Below is a small trained network, with its code and all its weights. Each question gives an input and a class and asks what happens when units are switched off, that is, made to give their printed mean instead of their output.

import numpy as np


def w(rows, s, z=0):
    codes = np.array(rows[::2]) - 128.0
    scale = np.full(codes.shape[1], s)
    scale[-1] = z or s
    return codes * scale


def f(y):
    return y / 2 * (1 + np.tanh(0.7978845608 * (y + 0.044715 * y**3)))


def log_softmax(a):
    a = a - a.max(-1, keepdims=True)
    return a - np.log(np.exp(a).sum(-1, keepdims=True))


def net(x, mask):
    res = np.array(x, float).reshape(1, 7) / 4 @ E
    y = f(res @ A[0][:, :-1].T + A[0][:, -1])
    res = res + np.where(mask, y, B[0][:, -1]) @ B[0][:, :-1]
    return log_softmax(res[-1] @ U[:, :-1].T + U[:, -1])


A, B = {}, {}
E = w([
[107,156,40,192,73],'x0',
[181,148,121,62,9],'x1',
[130,187,177,161,136],'x2',
[254,187,51,84,212],'x3',
[129,140,143,142,131],'x4',
[111,94,92,91,137],'x5',
[126,149,143,139,131],'x6',
],0.0081)
A[0] = w([
[223,164,154,58,166,121],'N0',
[200,144,9,126,98,204],'N1',
[182,202,124,2,124,160],'N2',
[115,64,200,149,184,109],'N3',
[136,106,40,201,180,234],'N4',
[79,60,203,151,63,228],'N5',
[158,120,122,116,224,88],'N6',
[63,85,79,240,99,185],'N7',
[152,131,98,164,212,173],'N8',
[133,95,51,102,118,149],'N9',
[188,80,134,193,104,187],'N10',
[193,93,156,69,177,106],'N11',
[225,159,158,132,179,132],'N12',
[160,70,213,110,205,193],'N13',
[153,132,77,163,163,136],'N14',
[15,100,112,193,158,100],'N15',
[65,93,204,66,133,172],'N16',
[80,142,186,54,44,103],'N17',
[53,77,194,222,171,165],'N18',
[22,123,130,198,20,250],'N19',
[122,199,46,116,29,145],'N20',
[101,132,150,89,43,252],'N21',
[190,133,165,62,81,150],'N22',
],0.0097,0.0035)
B[0] = w([
[93,201,112,54,32,193],'N0',
[174,203,173,97,223,203],'N1',
[99,208,83,30,68,195],'N2',
[48,106,174,114,157,177],'N3',
[199,236,93,209,189,196],'N4',
[83,34,135,100,128,219],'N5',
[187,228,172,72,221,178],'N6',
[57,186,3,114,91,211],'N7',
[163,231,216,184,211,185],'N8',
[125,149,165,117,187,159],'N9',
[120,183,100,101,192,143],'N10',
[65,197,80,92,79,174],'N11',
[149,177,80,110,113,184],'N12',
[32,116,168,97,183,199],'N13',
[243,180,200,212,129,156],'N14',
[109,152,8,87,74,200],'N15',
[122,59,203,191,127,183],'N16',
[159,67,170,239,124,172],'N17',
[52,101,86,47,109,225],'N18',
[39,68,67,59,170,249],'N19',
[68,132,200,147,221,183],'N20',
[87,18,222,92,181,186],'N21',
[71,84,129,68,104,170],'N22',
],0.0058,0.011)
U = w([
[64,98,166,127,177,231],'0',
[93,194,68,52,90,62],'1',
[172,203,183,77,172,251],'2',
[228,187,135,197,166,11],'3',
[151,55,255,106,116,27],'4',
],0.0098,0.002)

Each question gives the input, the list of numbers given to net, and the class t.
The units are the neurons (one row each of A and B). Each row of codes is followed by its name. A weight is (code - 128) times the scale printed after its matrix; where a second scale follows, it is the last column's (A, B and U).
mask holds one flag per neuron, in row order. A switched-off neuron (its flag False) gives its mean, the last column of its row in B, instead of its output. The means were averaged over made-up inputs and are rounded, as every weight is.
A unit's drop is (log p(t) with every unit on - log p(t) with that unit switched off) / (log p(t) with every unit on - log p(t) with every unit switched off).
The circuit of an input: a set's keep is (log p(t) with only the set's units on - log p(t) with every unit switched off) / (log p(t) with every unit on - log p(t) with every unit switched off). Starting from the 12 units with the biggest drops (on a tie, the unit counted first), units are removed one at a time, each time the one whose removal leaves the highest keep (on an exact tie, the one counted first), for as long as the keep stays at least 0.8.
circuit, biggest first: the units of the circuit, biggest drop first
k most important neurons: the k neurons with the biggest drops, biggest first
drop when u is switched off: that unit's drop, to one decimal
input [-2,2,8,6,1,-3,4], class 1: circuit, biggest first	N0
input [1,6,0,2,-2,1,-5], class 2: circuit, biggest first	N1, N7
input [7,1,1,1,-7,-8,-6], class 2: circuit, biggest first	N1, N15
input [3,1,-4,-3,4,2,5], class 0: circuit, biggest first	N2, N0
input [8,4,8,-5,-3,3,2], class 0: circuit, biggest first	N20, N21
input [7,-7,5,1,-2,1,8], class 3: circuit, biggest first	N4, N14
input [4,-1,-3,8,-4,6,-1], class 3: circuit, biggest first	N4, N14
input [-8,2,-8,-8,-1,-4,4], class 4: circuit, biggest first	N16, N17
input [7,7,0,3,2,1,1], class 2: circuit, biggest first	N1, N20
input [-7,2,0,3,8,-8,6], class 1: circuit, biggest first	N0, N2
input [1,-7,8,-4,0,-3,6], class 1: 3 most important neurons	N15, N7, N18
input [8,1,2,-2,-5,-4,8], class 0: 3 most important neurons	N20, N2, N0
input [1,6,-3,3,8,-8,-2], class 2: 2 most important neurons	N7, N1
input [-4,5,0,8,-3,-4,3], class 1: circuit, biggest first	N2
input [1,-6,5,-5,-8,-6,1], class 1: 2 most important neurons	N15, N7
input [-3,-6,6,1,-6,4,-2], class 2: drop when N13 is switched off	-0.1
input [-7,2,-6,-6,-1,-1,6], class 4: drop when N16 is switched off	0.1
input [7,-4,-5,5,-1,-3,8], class 3: drop when N12 is switched off	0.0
